Here is a tiny trained network, its code and every weight. The questions are about switching its units off for an input and a target symbol, where a switched-off unit gives its printed mean instead of its output.

import numpy as np


def w(rows, s, z=0):
    codes = np.array(rows[::2]) - 128.0
    scale = np.full(codes.shape[1], s)
    scale[-1] = z or s
    return codes * scale


def f(y):
    return y / 2 * (1 + np.tanh(0.7978845608 * (y + 0.044715 * y**3)))


def softmax(a):
    e = np.exp(a - a.max(-1, keepdims=True))
    return e / e.sum(-1, keepdims=True)


def log_softmax(a):
    a = a - a.max(-1, keepdims=True)
    return a - np.log(np.exp(a).sum(-1, keepdims=True))


def net(x, mask):
    ids = ['ΓΦΨβεζηθλμξπτω'.index(c) for c in x.split()]
    T = len(ids)
    res = E[ids] + P[:T]
    q, k, v = (res @ M[0].T for M in (Q, K, V))
    z = softmax(np.where(np.tri(T) > 0, q @ k.T / 2**0.5, -1e9)) @ v
    res = res + np.where(mask[0], z, O[0][:, -1]) @ O[0][:, :-1]
    y = f(res @ A[0][:, :-1].T + A[0][:, -1])
    res = res + np.where(mask[1:13], y, B[0][:, -1]) @ B[0][:, :-1]
    return log_softmax(res[-1] @ U[:, :-1].T + U[:, -1])


Q, K, V, O, A, B = {}, {}, {}, {}, {}, {}
E = w([
[139,167,150],'Γ',
[72,157,141],'Φ',
[109,174,123],'Ψ',
[83,131,205],'β',
[163,98,160],'ε',
[41,151,175],'ζ',
[63,152,136],'η',
[165,161,159],'θ',
[116,133,100],'λ',
[132,157,182],'μ',
[66,156,110],'ξ',
[216,143,88],'π',
[91,142,76],'τ',
[122,50,2],'ω',
],0.018)
P = w([
[189,120,89],'0',
[18,223,54],'1',
[118,248,98],'2',
[63,27,172],'3',
[50,139,72],'4',
[161,180,136],'5',
[85,20,161],'6',
[54,146,78],'7',
[164,158,141],'8',
[71,23,166],'9',
],0.012)
Q[0] = w([
[254,197,102],'H1',
[144,39,36],'H1',
],0.0054)
K[0] = w([
[2,214,159],'H1',
[118,79,48],'H1',
],0.0072)
V[0] = w([
[166,176,247],'H1',
[55,127,155],'H1',
],0.012)
O[0] = w([
[180,230,173,2],'H1',
[2,207,71,151],'H1',
],0.0082,0.0085)
A[0] = w([
[119,247,165,112],'N1',
[128,167,77,108],'N2',
[172,112,210,160],'N3',
[83,102,219,203],'N4',
[154,195,86,166],'N5',
[150,22,184,190],'N6',
[143,197,181,118],'N7',
[54,233,138,3],'N8',
[64,13,197,91],'N9',
[141,106,70,232],'N10',
[230,130,195,83],'N11',
[147,149,92,227],'N12',
],0.011,0.0055)
B[0] = w([
[115,3,160,183],'N1',
[145,147,98,150],'N2',
[53,112,110,136],'N3',
[155,109,54,182],'N4',
[179,160,125,158],'N5',
[120,151,188,207],'N6',
[151,82,55,146],'N7',
[129,110,156,199],'N8',
[171,171,125,253],'N9',
[128,163,133,203],'N10',
[95,88,155,135],'N11',
[141,201,180,156],'N12',
],0.011,0.013)
U = w([
[238,102,143,155],'Γ',
[80,119,212,69],'Φ',
[145,126,161,159],'Ψ',
[127,41,97,2],'β',
[119,172,254,79],'ε',
[66,49,109,25],'ζ',
[35,106,156,193],'η',
[156,101,156,156],'θ',
[85,186,133,239],'λ',
[125,71,162,85],'μ',
[48,156,165,124],'ξ',
[177,207,123,175],'π',
[63,206,125,106],'τ',
[104,117,16,155],'ω',
],0.013,0.0063)

Each question gives the input, a string of symbols that net reads in full, and the target symbol t.
The units are the heads (2 rows each of Q, K, V and O) and the neurons (one row each of A and B). Each row of codes is followed by its name. A weight is (code - 128) times the scale printed after its matrix; where a second scale follows, it is the last column's (O, A, B and U).
mask holds one flag per unit, heads first, then neurons. A switched-off unit (its flag False) gives its mean, the last column of its rows in O or B, instead of its output. The means were averaged over made-up inputs and are rounded, as every weight is.
A unit's drop is (log p(t) with every unit on - log p(t) with that unit switched off) / (log p(t) with every unit on - log p(t) with every unit switched off).
The circuit of an input: a set's keep is (log p(t) with only the set's units on - log p(t) with every unit switched off) / (log p(t) with every unit on - log p(t) with every unit switched off). Starting from the 12 units with the biggest drops (on a tie, the unit counted first), units are removed one at a time, each time the one whose removal leaves the highest keep (on an exact tie, the one counted first), for as long as the keep stays at least 0.8.
circuit, biggest first: the units of the circuit, biggest drop first
most important unit: the unit with the biggest drop
top k neurons: the k neurons with the biggest drops, biggest first
drop of u: that unit's drop, to one decimal
input ω ω Φ μ, target Γ: top 3 neurons -> N9, N4, N12
input ζ β η ω Φ, target ω: circuit, biggest first -> H1, N6
input Γ η λ ω Γ π, target π: most important unit -> N5
input ω β η η η ω Φ ζ Ψ ω, target Γ: circuit, biggest first -> N9, H1
input Φ Ψ η, target η: top 2 neurons -> N1, N9
input Φ μ β, target β: circuit, biggest first -> N1, N7, H1
input ζ ζ ω τ ξ η, target η: circuit, biggest first -> H1, N9, N1
input ζ η Φ θ τ, target τ: circuit, biggest first -> H1, N1
input ω ω Ψ Γ, target Γ: top 3 neurons -> N9, N4, N12
input ω ζ η Φ, target Γ: top 2 neurons -> N9, N4
input ω β ε ω ω ε ω, target Γ: circuit, biggest first -> N9, H1, N6
input π μ Φ λ, target ε: circuit, biggest first -> N6, H1
input Γ ζ θ ζ ε θ λ τ, target τ: circuit, biggest first -> N1, N4
input β τ μ η η ζ, target ζ: most important unit -> N1
input π ε β ξ η ζ, target ζ: top 2 neurons -> N1, N9
input ω η λ λ, target Γ: drop of N9 -> 1.1
input ω Ψ ζ μ Ψ ξ η ξ ω η, target Γ: drop of N9 -> 0.9
input ω θ ω ω η β Φ ω ε η, target Γ: drop of H1 -> 0.5
input η β θ η η ω ζ ζ, target ω: top 2 neurons -> N4, N6
